Below are the code and all the weights of a small trained network. Each question names an input and a class and asks about switching units off, where a switched-off unit gives its printed mean instead of its output.

import numpy as np


def w(rows, s, z=0):
    codes = np.array(rows[::2]) - 128.0
    scale = np.full(codes.shape[1], s)
    scale[-1] = z or s
    return codes * scale


def norm(h):
    return h / np.sqrt((h * h).mean(-1, keepdims=True) + 1e-5)


def f(y):
    return np.maximum(y, 0)


def log_softmax(a):
    a = a - a.max(-1, keepdims=True)
    return a - np.log(np.exp(a).sum(-1, keepdims=True))


def net(x, mask):
    res = np.array(x, float).reshape(1, 6) / 4 @ E
    u = 0
    for l in range(2):
        y = f(norm(res) @ A[l][:, :-1].T + A[l][:, -1])
        res = res + np.where(mask[u : u + 16], y, B[l][:, -1]) @ B[l][:, :-1]
        u += 16
    return log_softmax(norm(res)[-1] @ U[:, :-1].T + U[:, -1])


A, B = {}, {}
E = w([
[128,126,131,128,130,132,128,130,128],'x0',
[127,126,128,127,128,130,128,128,127],'x1',
[129,37,129,125,137,95,120,179,191],'x2',
[127,145,141,65,143,136,2,122,127],'x3',
[79,148,90,133,249,111,121,156,114],'x4',
[125,128,130,129,128,126,128,127,127],'x5',
],0.0076)
A[0] = w([
[130,127,131,128,131,134,125,127,132,98],'L0N0',
[113,136,127,124,151,115,106,138,130,52],'L0N1',
[146,83,116,148,132,112,161,160,152,85],'L0N2',
[119,157,127,137,137,155,143,102,104,67],'L0N3',
[131,130,134,120,129,125,132,137,122,93],'L0N4',
[113,124,83,172,206,131,165,143,113,93],'L0N5',
[168,109,162,150,3,127,194,101,150,196],'L0N6',
[144,69,146,116,109,117,118,147,182,53],'L0N7',
[135,15,135,118,141,108,117,192,226,179],'L0N8',
[190,111,156,82,80,169,35,97,142,121],'L0N9',
[121,169,128,128,124,158,136,111,114,94],'L0N10',
[130,69,136,98,135,117,70,139,167,2],'L0N11',
[94,156,126,66,170,113,36,138,127,34],'L0N12',
[149,158,135,118,107,162,116,100,92,65],'L0N13',
[182,106,153,96,83,164,69,103,143,92],'L0N14',
[135,97,118,135,166,99,127,163,132,37],'L0N15',
],0.0062,0.0037)
B[0] = w([
[141,130,128,129,120,128,125,130,130,128],'L0N0',
[153,109,121,157,121,137,146,112,141,138],'L0N1',
[94,141,176,63,188,118,120,60,165,162],'L0N2',
[163,111,122,129,83,107,119,160,127,146],'L0N3',
[128,132,131,135,135,135,127,133,127,128],'L0N4',
[92,183,190,77,49,94,178,149,141,183],'L0N5',
[191,88,73,145,239,177,35,93,123,255],'L0N6',
[150,138,97,120,97,104,88,173,62,161],'L0N7',
[106,79,126,131,105,3,104,174,165,243],'L0N8',
[28,191,179,107,57,94,184,132,148,203],'L0N9',
[137,86,132,143,99,96,125,162,155,151],'L0N10',
[170,127,107,133,66,118,106,181,49,159],'L0N11',
[245,74,87,221,152,193,106,61,138,187],'L0N12',
[93,108,157,141,132,128,152,76,204,155],'L0N13',
[67,183,144,128,76,99,169,156,105,179],'L0N14',
[108,123,138,136,149,125,177,76,160,149],'L0N15',
],0.0053,0.0075)
A[1] = w([
[101,227,151,113,137,166,214,120,45,48],'L1N0',
[142,126,129,138,123,147,136,122,128,87],'L1N1',
[214,73,110,168,90,172,147,93,76,74],'L1N2',
[148,131,120,133,175,103,62,129,112,71],'L1N3',
[122,130,121,136,194,112,46,121,124,66],'L1N4',
[80,173,133,118,162,121,217,166,83,55],'L1N5',
[221,29,75,151,179,140,66,177,137,33],'L1N6',
[114,117,110,103,169,105,106,175,94,88],'L1N7',
[146,169,124,136,119,227,107,79,114,124],'L1N8',
[69,198,142,94,113,223,98,120,86,73],'L1N9',
[184,135,108,154,177,255,94,87,98,16],'L1N10',
[138,35,90,123,176,95,111,200,161,170],'L1N11',
[82,96,161,107,72,68,136,156,190,136],'L1N12',
[160,190,106,165,192,212,186,80,104,187],'L1N13',
[106,72,117,127,124,98,130,183,131,66],'L1N14',
[175,139,106,145,185,219,99,83,103,3],'L1N15',
],0.0063,0.0031)
B[1] = w([
[153,60,140,153,60,106,23,93,155,184],'L1N0',
[125,127,135,121,144,128,118,139,134,135],'L1N1',
[142,109,91,108,224,130,106,151,131,187],'L1N2',
[189,88,95,132,134,147,154,110,119,169],'L1N3',
[203,64,95,135,137,154,144,129,125,176],'L1N4',
[113,97,128,134,66,74,53,168,150,169],'L1N5',
[169,118,138,187,93,146,50,3,131,229],'L1N6',
[124,138,152,145,108,149,152,80,138,158],'L1N7',
[117,144,140,82,173,147,206,151,124,206],'L1N8',
[130,104,154,191,153,152,220,81,157,177],'L1N9',
[124,144,110,48,188,160,206,221,95,208],'L1N10',
[105,168,166,171,130,176,141,39,145,254],'L1N11',
[134,163,71,124,180,161,163,175,63,223],'L1N12',
[151,137,122,60,78,130,74,230,80,235],'L1N13',
[137,178,122,91,152,207,158,135,111,180],'L1N14',
[134,133,117,66,180,159,199,229,101,193],'L1N15',
],0.0061,0.0066)
U = w([
[182,131,106,70,185,192,167,178,85,172],'0',
[115,132,128,117,45,73,78,185,106,186],'1',
[176,72,102,185,170,124,88,5,157,175],'2',
[57,132,130,148,192,77,219,133,174,5],'3',
[95,193,183,117,81,169,180,31,131,35],'4',
],0.014,0.0017)

Each question gives the input, the list of numbers given to net, and the class t.
The units are the neurons (one row each of A and B). Each row of codes is followed by its name. A weight is (code - 128) times the scale printed after its matrix; where a second scale follows, it is the last column's (A, B and U).
mask holds one flag per neuron, layer by layer. A switched-off neuron (its flag False) gives its mean, the last column of its row in B, instead of its output. The means were averaged over made-up inputs and are rounded, as every weight is.
A unit's drop is (log p(t) with every unit on - log p(t) with that unit switched off) / (log p(t) with every unit on - log p(t) with every unit switched off).
The circuit of an input: a set's keep is (log p(t) with only the set's units on - log p(t) with every unit switched off) / (log p(t) with every unit on - log p(t) with every unit switched off). Starting from the 12 units with the biggest drops (on a tie, the unit counted first), units are removed one at a time, each time the one whose removal leaves the highest keep (on an exact tie, the one counted first), for as long as the keep stays at least 0.8.
circuit, biggest first: the units of the circuit, biggest drop first
k most important neurons of layer l: the k neurons of layer l with the biggest drops, biggest first
drop of u: that unit's drop, to one decimal
input [-3,3,6,-2,-7,-3], class 2: circuit, biggest first	L0N6
input [3,-6,-5,8,0,-7], class 4: circuit, biggest first	L0N9, L1N9
input [-7,5,-7,0,7,-1], class 1: circuit, biggest first	L0N6, L1N0, L1N5
input [2,2,0,-2,-7,4], class 0: circuit, biggest first	L0N8, L0N6, L1N10
input [0,-2,1,0,-8,-2], class 2: 2 most important neurons of layer 1	L1N13, L1N10
input [2,4,0,3,-3,-2], class 4: 2 most important neurons of layer 1	L1N13, L1N9
input [1,-5,-1,7,-1,7], class 4: 3 most important neurons of layer 0	L0N9, L0N6, L0N8
input [3,-6,0,-6,-7,-2], class 0: 2 most important neurons of layer 1	L1N10, L1N15
input [8,1,-5,0,-8,1], class 0: 4 most important neurons of layer 0	L0N6, L0N8, L0N5, L0N2
input [3,5,7,0,3,-3], class 3: 3 most important neurons of layer 0	L0N6, L0N8, L0N12
input [6,7,0,8,-7,-5], class 4: 2 most important neurons of layer 0	L0N8, L0N9
input [6,2,0,-6,8,8], class 1: 2 most important neurons of layer 1	L1N5, L1N0
input [-5,-6,-5,2,-1,8], class 4: 2 most important neurons of layer 0	L0N6, L0N8
input [-4,6,-7,0,-5,0], class 0: most important neuron of layer 1	L1N11
input [-4,0,-5,0,-4,8], class 0: drop of L0N8	4.0
input [-2,-8,0,-6,2,7], class 1: drop of L0N8	0.6
input [0,0,1,6,7,7], class 2: drop of L1N6	0.6
